Here is a tiny trained network, its code and every weight. The questions are about switching its units off for an input and a target symbol, where a switched-off unit gives its printed mean instead of its output.

import numpy as np


def w(rows, s, z=0):
    codes = np.array(rows[::2]) - 128.0
    scale = np.full(codes.shape[1], s)
    scale[-1] = z or s
    return codes * scale


def f(y):
    return y / 2 * (1 + np.tanh(0.7978845608 * (y + 0.044715 * y**3)))


def softmax(a):
    e = np.exp(a - a.max(-1, keepdims=True))
    return e / e.sum(-1, keepdims=True)


def log_softmax(a):
    a = a - a.max(-1, keepdims=True)
    return a - np.log(np.exp(a).sum(-1, keepdims=True))


def net(x, mask):
    ids = ['αεηπσω'.index(c) for c in x.split()]
    T = len(ids)
    res = E[ids] + P[:T]
    u = 0
    for l in range(3):
        q, k, v = (res @ M[l].T for M in (Q, K, V))
        z = softmax(np.where(np.tri(T) > 0, q @ k.T / 4**0.5, -1e9)) @ v
        res = res + np.where(mask[u], z, O[l][:, -1]) @ O[l][:, :-1]
        u += 1
        y = f(res @ A[l][:, :-1].T + A[l][:, -1])
        res = res + np.where(mask[u : u + 8], y, B[l][:, -1]) @ B[l][:, :-1]
        u += 8
    return log_softmax(res[-1] @ U[:, :-1].T + U[:, -1])


Q, K, V, O, A, B = {}, {}, {}, {}, {}, {}
E = w([
[190,60,48,77,44,213],'α',
[146,158,252,162,7,254],'ε',
[61,206,19,120,40,185],'η',
[88,156,63,210,182,73],'π',
[107,1,153,119,187,109],'σ',
[78,106,24,21,164,114],'ω',
],0.0088)
P = w([
[64,50,100,76,253,252],'0',
[174,151,161,92,95,41],'1',
[155,133,118,136,65,39],'2',
[146,124,84,174,49,40],'3',
[149,125,45,220,60,67],'4',
[168,110,12,227,48,91],'5',
],0.0045)
Q[0] = w([
[1,239,210,115,162,122],'0.h1',
[19,171,192,97,118,130],'0.h1',
[148,30,49,172,65,167],'0.h1',
[62,156,40,153,67,153],'0.h1',
],0.0071)
K[0] = w([
[164,110,56,2,214,172],'0.h1',
[178,158,42,92,140,206],'0.h1',
[186,176,254,230,43,238],'0.h1',
[230,11,207,130,129,160],'0.h1',
],0.0059)
V[0] = w([
[117,126,121,157,139,96],'0.h1',
[162,162,255,145,105,139],'0.h1',
[176,152,99,118,95,173],'0.h1',
[87,179,107,208,126,123],'0.h1',
],0.0096)
O[0] = w([
[159,128,178,129,157,77,56],'0.h1',
[22,69,101,123,2,48,22],'0.h1',
[63,210,61,181,73,183,235],'0.h1',
[50,174,212,93,162,62,3],'0.h1',
],0.0074,0.0026)
A[0] = w([
[158,96,179,208,221,115,156],'0.n1',
[156,174,117,190,130,119,89],'0.n2',
[102,123,175,141,126,57,65],'0.n3',
[209,153,232,148,134,146,139],'0.n4',
[79,131,75,115,100,2,3],'0.n5',
[153,168,90,84,148,148,51],'0.n6',
[104,141,122,70,123,117,121],'0.n7',
[115,92,81,32,173,133,110],'0.n8',
],0.0089,0.0034)
B[0] = w([
[109,124,1,58,126,118,254],'0.n1',
[190,171,159,122,91,113,156],'0.n2',
[170,141,131,235,176,122,97],'0.n3',
[58,112,234,85,77,192,170],'0.n4',
[50,91,142,182,129,195,224],'0.n5',
[158,149,122,171,157,107,198],'0.n6',
[113,99,80,131,121,171,106],'0.n7',
[149,99,64,149,198,155,219],'0.n8',
],0.0077,0.0025)
Q[1] = w([
[99,126,204,212,112,76],'1.h1',
[13,59,115,124,16,149],'1.h1',
[182,132,46,9,145,155],'1.h1',
[134,167,171,135,108,196],'1.h1',
],0.012)
K[1] = w([
[103,124,247,132,66,42],'1.h1',
[197,183,100,251,14,101],'1.h1',
[123,137,13,121,254,233],'1.h1',
[30,83,123,203,106,42],'1.h1',
],0.0074)
V[1] = w([
[104,249,74,157,153,115],'1.h1',
[171,1,168,148,87,150],'1.h1',
[122,195,190,165,91,150],'1.h1',
[79,83,118,48,128,72],'1.h1',
],0.006)
O[1] = w([
[41,254,133,93,160,168,156],'1.h1',
[220,36,114,171,109,122,141],'1.h1',
[95,94,203,187,169,170,11],'1.h1',
[141,121,167,96,85,46,2],'1.h1',
],0.0067,0.0042)
A[1] = w([
[160,125,100,95,255,85,9],'1.n1',
[74,126,158,80,105,124,254],'1.n2',
[140,123,163,131,157,105,65],'1.n3',
[122,154,120,232,167,51,90],'1.n4',
[152,77,180,163,184,34,18],'1.n5',
[142,181,222,126,151,187,115],'1.n6',
[137,75,216,175,89,181,169],'1.n7',
[193,229,147,151,104,127,119],'1.n8',
],0.0082,0.0037)
B[1] = w([
[176,85,236,99,36,176,225],'1.n1',
[92,208,104,132,97,146,175],'1.n2',
[117,106,185,145,143,124,102],'1.n3',
[204,101,144,142,55,213,127],'1.n4',
[71,112,191,171,158,255,128],'1.n5',
[69,86,78,91,139,172,155],'1.n6',
[71,69,152,41,111,159,253],'1.n7',
[78,2,144,90,153,71,196],'1.n8',
],0.0076,0.0053)
Q[2] = w([
[43,95,14,43,110,191],'2.h1',
[203,136,152,173,172,103],'2.h1',
[1,130,222,140,142,130],'2.h1',
[136,116,199,222,103,93],'2.h1',
],0.0087)
K[2] = w([
[102,126,162,73,106,254],'2.h1',
[147,152,88,180,161,82],'2.h1',
[155,67,112,62,78,95],'2.h1',
[189,132,165,114,127,10],'2.h1',
],0.0092)
V[2] = w([
[4,140,179,45,138,149],'2.h1',
[209,33,178,98,192,171],'2.h1',
[161,85,71,137,166,255],'2.h1',
[65,144,8,231,184,192],'2.h1',
],0.0048)
O[2] = w([
[206,133,113,99,239,29,162],'2.h1',
[142,217,101,206,75,101,197],'2.h1',
[134,197,240,174,115,75,254],'2.h1',
[102,60,254,191,124,90,144],'2.h1',
],0.006,0.015)
A[2] = w([
[140,151,67,54,237,83,82],'2.n1',
[169,37,152,139,253,49,135],'2.n2',
[89,134,215,55,45,113,160],'2.n3',
[170,80,64,172,94,104,148],'2.n4',
[168,175,146,174,189,51,1],'2.n5',
[78,185,141,163,245,158,109],'2.n6',
[78,136,193,193,135,167,105],'2.n7',
[200,234,101,161,103,60,69],'2.n8',
],0.0071,0.007)
B[2] = w([
[165,68,98,255,183,141,197],'2.n1',
[60,160,191,28,144,109,171],'2.n2',
[139,87,37,217,151,180,246],'2.n3',
[114,133,161,80,110,77,222],'2.n4',
[72,50,52,114,81,215,132],'2.n5',
[162,74,140,74,44,77,174],'2.n6',
[180,105,96,142,101,81,255],'2.n7',
[58,110,122,93,149,214,250],'2.n8',
],0.0075,0.0055)
U = w([
[195,108,54,147,218,91,112],'α',
[175,128,175,212,106,95,202],'ε',
[124,112,203,67,150,78,206],'η',
[63,2,109,122,130,245,3],'π',
[109,233,145,82,133,174,148],'σ',
[195,100,95,60,51,65,109],'ω',
],0.0051,0.003)

Each question gives the input, a string of symbols that net reads in full, and the target symbol t.
The units are the heads (4 rows each of Q, K, V and O) and the neurons (one row each of A and B). Each row of codes is followed by its name. A weight is (code - 128) times the scale printed after its matrix; where a second scale follows, it is the last column's (O, A, B and U).
mask holds one flag per unit, layer by layer, with each layer's heads first. A switched-off unit (its flag False) gives its mean, the last column of its rows in O or B, instead of its output. The means were averaged over made-up inputs and are rounded, as every weight is.
A unit's drop is (log p(t) with every unit on - log p(t) with that unit switched off) / (log p(t) with every unit on - log p(t) with every unit switched off).
The circuit of an input: a set's keep is (log p(t) with only the set's units on - log p(t) with every unit switched off) / (log p(t) with every unit on - log p(t) with every unit switched off). Starting from the 12 units with the biggest drops (on a tie, the unit counted first), units are removed one at a time, each time the one whose removal leaves the highest keep (on an exact tie, the one counted first), for as long as the keep stays at least 0.8.
units of the circuit, in order: the units of the circuit, biggest drop first
unit that matters most: the unit with the biggest drop
top k neurons: the k neurons with the biggest drops, biggest first
k most important neurons of layer l: the k neurons of layer l with the biggest drops, biggest first
drop when u is switched off: that unit's drop, to one decimal
input ε ω α π ε η, target π: units of the circuit, in order : [0.n5, 0.h1]
input η α α, target η: 2 most important neurons of layer 1 : [1.n6, 1.n8]
input σ π σ ε α σ, target π: units of the circuit, in order : [1.h1, 0.h1, 0.n5, 1.n7]
input η ε π σ ω, target α: units of the circuit, in order : [2.h1, 2.n1, 0.n4]
input η σ α ω, target η: units of the circuit, in order : [2.h1, 1.h1, 2.n2, 0.h1]
input ω σ σ η, target σ: unit that matters most : 1.n1
input σ ε π σ, target π: top 3 neurons : [1.n5, 1.n7, 0.n3]
input α ε α, target π: units of the circuit, in order : [0.n5, 0.h1]
input α π σ ε, target π: units of the circuit, in order : [1.n7, 2.n3, 0.n4]
input π η π η σ, target α: top 2 neurons : [0.n1, 2.n1]
input η α π, target η: top 2 neurons : [2.n2, 1.n6]
input σ σ ω, target ω: top 3 neurons : [0.n1, 1.n1, 2.n4]
input ε α σ σ, target η: top 2 neurons : [2.n2, 1.n1]
input π ω σ σ ε, target π: top 3 neurons : [1.n7, 2.n3, 0.n4]
input α η ε σ σ, target η: top 2 neurons : [1.n7, 2.n2]
input ω α π, target σ: unit that matters most : 1.n1
input π ω η σ ω, target α: top 2 neurons : [2.n1, 0.n1]
input π α α ω π α, target α: top 4 neurons : [2.n1, 1.n1, 0.n1, 1.n8]
input σ α α α η, target ω: top 2 neurons : [0.n1, 0.n5]
input π π σ α π, target α: unit that matters most : 0.n1
input ω α α ω ω, target σ: top 3 neurons : [1.n1, 0.n8, 2.n8]
input ω σ π α, target σ: top 3 neurons : [1.n1, 2.n8, 0.n8]
input ω ω ε π α η, target σ: top 2 neurons : [1.n7, 0.n4]
input α ε π α, target π: 2 most important neurons of layer 0 : [0.n5, 0.n2]
input η π η, target η: 2 most important neurons of layer 1 : [1.n8, 1.n6]
input σ η α σ α, target ω: drop when 1.n1 is switched off : 0.0
